Here is a tiny trained network, its code and every weight. The questions are about switching its units off for an input and a target symbol, where a switched-off unit gives its printed mean instead of its output.

import numpy as np


def w(rows, s, z=0):
    codes = np.array(rows[::2]) - 128.0
    scale = np.full(codes.shape[1], s)
    scale[-1] = z or s
    return codes * scale


def f(y):
    return np.maximum(y, 0)


def softmax(a):
    e = np.exp(a - a.max(-1, keepdims=True))
    return e / e.sum(-1, keepdims=True)


def log_softmax(a):
    a = a - a.max(-1, keepdims=True)
    return a - np.log(np.exp(a).sum(-1, keepdims=True))


def net(x, mask):
    ids = ['ΔΣΨαβμπω'.index(c) for c in x.split()]
    T = len(ids)
    res = E[ids] + P[:T]
    u = 0
    for l in range(2):
        q, k, v = (res @ M[l].T for M in (Q, K, V))
        z = softmax(np.where(np.tri(T) > 0, q @ k.T / 3**0.5, -1e9)) @ v
        res = res + np.where(mask[u], z, O[l][:, -1]) @ O[l][:, :-1]
        u += 1
        y = f(res @ A[l][:, :-1].T + A[l][:, -1])
        res = res + np.where(mask[u : u + 8], y, B[l][:, -1]) @ B[l][:, :-1]
        u += 8
    return log_softmax(res[-1] @ U[:, :-1].T + U[:, -1])


Q, K, V, O, A, B = {}, {}, {}, {}, {}, {}
E = w([
[154,118,107],'Δ',
[170,104,131],'Σ',
[118,250,232],'Ψ',
[110,124,84],'α',
[178,76,149],'β',
[90,94,100],'μ',
[133,95,114],'π',
[160,92,121],'ω',
],0.019)
P = w([
[247,54,66],'0',
[158,126,62],'1',
[118,141,112],'2',
[80,202,108],'3',
[154,158,118],'4',
[105,204,140],'5',
[104,215,129],'6',
[117,194,121],'7',
[131,185,130],'8',
[156,164,140],'9',
],0.011)
Q[0] = w([
[66,1,187],'L0H1',
[122,137,139],'L0H1',
[139,130,101],'L0H1',
],0.0097)
K[0] = w([
[95,104,88],'L0H1',
[254,127,131],'L0H1',
[120,128,126],'L0H1',
],0.0084)
V[0] = w([
[193,1,70],'L0H1',
[98,70,81],'L0H1',
[90,164,76],'L0H1',
],0.0088)
O[0] = w([
[162,138,2,251],'L0H1',
[123,228,93,79],'L0H1',
[31,227,148,78],'L0H1',
],0.011,0.0029)
A[0] = w([
[151,125,121,184],'L0N1',
[99,79,205,164],'L0N2',
[160,177,72,84],'L0N3',
[49,118,164,190],'L0N4',
[238,96,86,115],'L0N5',
[193,119,75,167],'L0N6',
[227,248,198,146],'L0N7',
[130,78,21,254],'L0N8',
],0.011,0.0049)
B[0] = w([
[2,214,175,159],'L0N1',
[193,101,7,179],'L0N2',
[216,148,36,184],'L0N3',
[188,213,23,164],'L0N4',
[41,125,124,223],'L0N5',
[118,120,182,216],'L0N6',
[220,255,52,186],'L0N7',
[168,222,160,254],'L0N8',
],0.0058,0.017)
Q[1] = w([
[174,183,133],'L1H1',
[83,247,253],'L1H1',
[183,157,94],'L1H1',
],0.014)
K[1] = w([
[43,220,243],'L1H1',
[253,192,176],'L1H1',
[173,134,81],'L1H1',
],0.0074)
V[1] = w([
[225,130,226],'L1H1',
[138,158,177],'L1H1',
[102,202,1],'L1H1',
],0.0082)
O[1] = w([
[49,243,134,131],'L1H1',
[2,135,113,135],'L1H1',
[128,182,125,251],'L1H1',
],0.009,0.031)
A[1] = w([
[41,169,109,3],'L1N1',
[133,198,138,78],'L1N2',
[3,213,101,156],'L1N3',
[43,110,169,110],'L1N4',
[126,83,84,65],'L1N5',
[203,104,173,40],'L1N6',
[179,80,120,171],'L1N7',
[1,217,251,187],'L1N8',
],0.0089,0.0042)
B[1] = w([
[41,176,174,166],'L1N1',
[53,37,127,243],'L1N2',
[143,45,102,253],'L1N3',
[223,231,107,132],'L1N4',
[208,48,114,128],'L1N5',
[29,59,134,129],'L1N6',
[57,188,140,131],'L1N7',
[143,1,215,213],'L1N8',
],0.0069,0.021)
U = w([
[227,131,14,160],'Δ',
[9,220,65,253],'Σ',
[154,117,113,191],'Ψ',
[11,254,178,85],'α',
[98,78,179,95],'β',
[34,5,28,34],'μ',
[47,109,166,89],'π',
[83,59,153,108],'ω',
],0.0061,0.0053)

Each question gives the input, a string of symbols that net reads in full, and the target symbol t.
The units are the heads (3 rows each of Q, K, V and O) and the neurons (one row each of A and B). Each row of codes is followed by its name. A weight is (code - 128) times the scale printed after its matrix; where a second scale follows, it is the last column's (O, A, B and U).
mask holds one flag per unit, layer by layer, with each layer's heads first. A switched-off unit (its flag False) gives its mean, the last column of its rows in O or B, instead of its output. The means were averaged over made-up inputs and are rounded, as every weight is.
A unit's drop is (log p(t) with every unit on - log p(t) with that unit switched off) / (log p(t) with every unit on - log p(t) with every unit switched off).
The circuit of an input: a set's keep is (log p(t) with only the set's units on - log p(t) with every unit switched off) / (log p(t) with every unit on - log p(t) with every unit switched off). Starting from the 12 units with the biggest drops (on a tie, the unit counted first), units are removed one at a time, each time the one whose removal leaves the highest keep (on an exact tie, the one counted first), for as long as the keep stays at least 0.8.
units of the circuit, in order: the units of the circuit, biggest drop first
most important unit: the unit with the biggest drop
k most important neurons: the k neurons with the biggest drops, biggest first
k most important neurons of layer l: the k neurons of layer l with the biggest drops, biggest first
drop when u is switched off: that unit's drop, to one decimal
input α β ω Ψ ω β, target ω: 3 most important neurons of layer 0 : [L0N3; L0N7; L0N2]
input Ψ Σ μ α, target μ: most important unit : L0N3
input β Ψ Δ α μ β α, target μ: units of the circuit, in order : [L1N3; L1H1]
input Σ Δ μ β Δ Ψ α π μ ω, target ω: 2 most important neurons : [L1N8; L0N3]
input β Σ π Δ, target Δ: 3 most important neurons : [L0N3; L0N5; L1N1]
input μ Ψ ω π Δ, target ω: 4 most important neurons : [L0N3; L1N8; L0N7; L0N2]
input β β π π Ψ α μ, target μ: 2 most important neurons of layer 0 : [L0N2; L0N3]
input Δ Ψ ω π Δ, target ω: 4 most important neurons of layer 0 : [L0N3; L0N2; L0N7; L0N4]
input β β β β μ μ μ Ψ α ω, target ω: 2 most important neurons : [L1N8; L0N2]
input π μ Ψ μ, target μ: 2 most important neurons : [L1N3; L1N8]
input π π ω β, target Δ: 2 most important neurons : [L1N1; L0N5]
input α π μ Σ, target Δ: 3 most important neurons : [L0N8; L1N1; L0N5]
input α β π, target Δ: units of the circuit, in order : [L0H1; L1H1]
input α μ Ψ β ω α β ω β Σ, target ω: most important unit : L1N8
input Σ β π, target Δ: 3 most important neurons : [L0N3; L1N1; L0N5]
input Σ Δ β Δ Δ β α, target Δ: 4 most important neurons : [L0N5; L1N1; L0N3; L0N1]
input μ μ β, target Δ: 2 most important neurons : [L1N1; L0N3]
input Δ π α, target Δ: 2 most important neurons : [L0N3; L0N5]
input Ψ π ω Σ, target ω: 3 most important neurons : [L0N3; L1N8; L0N2]
input ω Δ Δ μ, target Δ: most important unit : L0N5
input α β Δ ω, target Δ: 3 most important neurons : [L0N5; L1N1; L0N3]
input π α Δ Σ, target Δ: drop when L0H1 is switched off : 1.0
input β β μ, target Δ: drop when L1H1 is switched off : 0.8
input α μ α Δ, target Δ: drop when L0N5 is switched off : 0.4
